Below is a small trained network, with its code and all its weights. Each question gives an input and a target symbol and asks what happens when units are switched off, that is, made to give their printed mean instead of their output.

import numpy as np


def w(rows, s, z=0):
    codes = np.array(rows[::2]) - 128.0
    scale = np.full(codes.shape[1], s)
    scale[-1] = z or s
    return codes * scale


def norm(h):
    return h / np.sqrt((h * h).mean(-1, keepdims=True) + 1e-5)


def f(y):
    return y / 2 * (1 + np.tanh(0.7978845608 * (y + 0.044715 * y**3)))


def softmax(a):
    e = np.exp(a - a.max(-1, keepdims=True))
    return e / e.sum(-1, keepdims=True)


def log_softmax(a):
    a = a - a.max(-1, keepdims=True)
    return a - np.log(np.exp(a).sum(-1, keepdims=True))


def net(x, mask):
    ids = ['γδεπτφψω'.index(c) for c in x.split()]
    T = len(ids)
    res = E[ids] + P[:T]
    r = norm(res)
    for j in range(2):
        rows = slice(4 * j, 4 * j + 4)
        q, k, v = (r @ M[0][rows].T for M in (Q, K, V))
        z = softmax(np.where(np.tri(T) > 0, q @ k.T / 4**0.5, -1e9)) @ v
        o = O[0][rows]
        res = res + np.where(mask[j], z, o[:, -1]) @ o[:, :-1]
    y = f(norm(res) @ A[0][:, :-1].T + A[0][:, -1])
    res = res + np.where(mask[2:18], y, B[0][:, -1]) @ B[0][:, :-1]
    return log_softmax(norm(res)[-1] @ U[:, :-1].T + U[:, -1])


Q, K, V, O, A, B = {}, {}, {}, {}, {}, {}
E = w([
[207,166,116,149,155,111,142,125,143,120],'γ',
[163,198,136,165,110,143,146,77,128,132],'δ',
[121,129,109,2,75,128,127,162,77,220],'ε',
[43,145,185,184,124,179,102,160,221,176],'π',
[138,198,88,174,155,127,114,78,112,133],'τ',
[105,73,117,160,133,125,209,100,111,165],'φ',
[47,147,128,191,79,145,97,205,119,33],'ψ',
[112,77,128,141,102,84,64,90,167,113],'ω',
],0.024)
P = w([
[134,63,105,57,126,247,126,127,150,86],'0',
[121,117,42,136,53,96,202,120,197,102],'1',
[141,140,71,149,99,113,172,106,174,117],'2',
[157,126,101,143,122,129,135,127,157,130],'3',
[147,126,112,152,111,129,130,126,139,137],'4',
[146,122,124,154,127,126,112,133,128,139],'5',
[141,121,138,157,127,119,116,135,115,134],'6',
[146,116,146,162,133,113,103,141,105,138],'7',
[137,126,155,155,142,108,94,139,100,140],'8',
[143,121,168,153,146,95,93,136,97,142],'9',
[138,126,161,161,150,79,97,142,89,148],'10',
[146,131,166,164,152,65,82,145,75,154],'11',
[140,123,169,173,140,68,87,135,80,147],'12',
],0.013)
Q[0] = w([
[116,106,125,62,96,116,122,165,160,129],'H1',
[61,74,163,126,70,90,97,200,151,150],'H1',
[164,127,56,161,99,147,145,103,199,118],'H1',
[147,182,153,177,150,115,99,115,129,105],'H1',
[113,92,119,111,133,110,81,137,130,137],'H2',
[245,157,85,134,187,116,109,77,128,102],'H2',
[127,118,146,90,73,127,137,134,102,159],'H2',
[136,46,134,142,79,89,153,124,125,132],'H2',
],0.012)
K[0] = w([
[155,166,187,191,137,63,52,166,96,149],'H1',
[178,162,122,144,66,40,135,90,88,214],'H1',
[128,140,85,84,99,166,107,105,133,122],'H1',
[161,128,172,89,162,158,82,146,43,111],'H1',
[123,154,102,165,168,110,188,193,136,144],'H2',
[128,124,94,106,117,255,143,142,144,57],'H2',
[120,108,150,196,138,113,109,149,141,97],'H2',
[96,194,211,162,120,10,134,194,85,177],'H2',
],0.0097)
V[0] = w([
[143,200,51,126,193,129,59,255,175,89],'H1',
[192,37,105,188,225,99,158,131,162,204],'H1',
[121,76,116,148,135,36,84,129,20,188],'H1',
[145,83,47,56,119,119,100,167,193,79],'H1',
[202,201,75,102,163,180,49,191,108,80],'H2',
[116,144,131,135,225,155,87,121,159,233],'H2',
[51,129,26,153,191,140,117,70,45,159],'H2',
[231,61,149,123,187,150,247,185,105,161],'H2',
],0.0089)
O[0] = w([
[105,82,12,128,110,46,159,73,155,164,61],'H1',
[141,58,134,178,203,190,84,171,206,31,124],'H1',
[117,98,105,106,214,189,107,153,112,160,1],'H1',
[101,110,131,53,175,34,190,147,186,133,191],'H1',
[162,175,53,201,148,64,117,216,149,126,98],'H2',
[112,127,126,195,81,183,129,106,209,218,105],'H2',
[194,141,21,55,117,196,183,108,162,133,215],'H2',
[194,2,185,154,67,92,191,166,123,146,69],'H2',
],0.0096,0.0046)
A[0] = w([
[105,154,161,126,197,145,99,165,169,125,129],'N1',
[88,124,124,204,158,144,107,195,93,140,62],'N2',
[203,142,135,87,112,97,158,117,160,79,45],'N3',
[91,104,83,147,155,97,187,87,100,154,75],'N4',
[98,81,86,102,121,120,85,137,81,36,88],'N5',
[125,153,104,127,71,140,173,169,75,79,105],'N6',
[121,123,114,67,107,133,82,161,93,206,158],'N7',
[183,187,151,125,183,92,112,134,127,109,73],'N8',
[191,137,173,152,168,182,172,129,135,94,1],'N9',
[158,163,112,135,120,170,82,177,118,154,103],'N10',
[123,163,105,155,205,87,213,113,52,135,111],'N11',
[78,98,131,180,137,148,94,202,161,135,201],'N12',
[163,86,118,91,86,64,85,60,150,130,124],'N13',
[194,147,122,182,93,76,161,41,119,154,99],'N14',
[122,111,84,137,136,104,246,90,62,169,66],'N15',
[94,69,80,109,184,160,114,149,126,108,233],'N16',
],0.014,0.0046)
B[0] = w([
[82,118,102,169,104,99,164,59,95,132,183],'N1',
[182,149,121,172,158,91,129,59,64,153,160],'N2',
[65,143,132,174,146,147,81,92,104,137,171],'N3',
[192,75,254,73,130,160,148,176,123,90,168],'N4',
[126,116,157,158,130,173,47,177,41,186,171],'N5',
[97,144,118,161,106,170,167,234,60,144,171],'N6',
[207,135,130,51,53,98,166,41,90,138,183],'N7',
[95,122,103,160,50,171,185,95,147,140,177],'N8',
[155,231,86,124,145,40,65,132,133,150,189],'N9',
[177,108,124,139,116,185,79,78,131,163,173],'N10',
[128,99,168,147,65,189,158,146,197,138,222],'N11',
[115,148,110,146,91,98,227,51,100,137,213],'N12',
[166,159,115,84,203,153,82,64,91,161,203],'N13',
[95,48,105,54,190,136,71,152,88,122,255],'N14',
[161,97,192,152,162,188,121,170,159,158,204],'N15',
[84,75,85,133,102,129,116,177,88,195,198],'N16',
],0.011,0.0079)
U = w([
[182,60,96,173,102,14,134,137,121,71,224],'γ',
[234,243,197,173,144,124,60,118,130,80,130],'δ',
[200,196,132,32,125,80,216,118,38,178,6],'ε',
[66,176,146,163,64,126,149,51,192,106,213],'π',
[197,176,3,160,155,195,120,140,152,174,116],'τ',
[140,24,190,141,154,253,142,150,125,133,42],'φ',
[83,182,118,175,59,132,90,234,21,117,98],'ψ',
[75,125,111,101,227,129,20,65,78,91,172],'ω',
],0.0057,0.0013)

Each question gives the input, a string of symbols that net reads in full, and the target symbol t.
The units are the heads (4 rows each of Q, K, V and O) and the neurons (one row each of A and B). Each row of codes is followed by its name. A weight is (code - 128) times the scale printed after its matrix; where a second scale follows, it is the last column's (O, A, B and U).
mask holds one flag per unit, heads first, then neurons. A switched-off unit (its flag False) gives its mean, the last column of its rows in O or B, instead of its output. The means were averaged over made-up inputs and are rounded, as every weight is.
A unit's drop is (log p(t) with every unit on - log p(t) with that unit switched off) / (log p(t) with every unit on - log p(t) with every unit switched off).
The circuit of an input: a set's keep is (log p(t) with only the set's units on - log p(t) with every unit switched off) / (log p(t) with every unit on - log p(t) with every unit switched off). Starting from the 12 units with the biggest drops (on a tie, the unit counted first), units are removed one at a time, each time the one whose removal leaves the highest keep (on an exact tie, the one counted first), for as long as the keep stays at least 0.8.
units of the circuit, in order: the units of the circuit, biggest drop first
unit that matters most: the unit with the biggest drop
k most important neurons: the k neurons with the biggest drops, biggest first
heads that matter: for each layer, one digit per head in row order, 1 if its drop is at least 0.15 and else 0, layers parted by /
drop when u is switched off: that unit's drop, to one decimal
input ω τ φ ω ψ ψ ψ π, target π: heads that matter	01
input π ε τ ε π δ ε ω τ τ τ ε γ, target ω: unit that matters most	N14
input φ τ τ τ τ, target δ: 2 most important neurons	(N9 N14)
input φ π φ τ δ, target δ: heads that matter	11
input ω π γ ω π γ, target π: heads that matter	00
input ψ τ τ τ τ ε φ φ δ, target ε: units of the circuit, in order	(H1 N4)
input π ε ω δ τ δ, target ω: heads that matter	00
input δ ω τ ω, target τ: heads that matter	01
input π τ ψ τ δ τ π, target τ: heads that matter	11
input φ τ ω τ φ, target τ: 2 most important neurons	(N9 N14)
input γ ε φ τ π ψ τ φ δ τ δ, target γ: heads that matter	01
input τ δ γ φ γ φ, target γ: heads that matter	11
input γ ε ω π ψ ε ψ γ, target γ: heads that matter	01
input τ ω π ε τ φ φ φ ω, target φ: units of the circuit, in order	(H2)
input ω π φ ε ω ω φ ψ ω ψ π γ, target π: heads that matter	01
input φ π φ, target π: heads that matter	11
input δ τ γ ω δ ω τ φ π τ, target ψ: heads that matter	11
input φ φ τ π γ ω π π π ω, target π: heads that matter	11
input π φ ω ψ δ ω γ ω φ τ φ, target τ: 3 most important neurons	(N9 N16 N14)
input π τ ω π τ τ γ ψ π ω δ, target ω: units of the circuit, in order	(N14)
input ω ε φ φ φ ε φ φ ε, target φ: heads that matter	11
input ψ ω δ, target ε: heads that matter	11
input ψ γ φ ω φ, target ω: 3 most important neurons	(N9 N11 N6)
input ψ τ γ τ ω φ τ, target ε: 2 most important neurons	(N4 N11)
input π δ γ ψ ω ψ π γ, target ω: drop when H2 is switched off	0.1
input τ ψ π π τ φ γ π φ ε τ, target τ: drop when H2 is switched off	1.9
input φ ω δ τ γ ε φ ω γ τ, target δ: drop when H2 is switched off	0.5
input ε γ π ψ τ π δ τ δ, target φ: drop when H1 is switched off	0.6
input δ δ ω, target ω: unit that matters most	N13
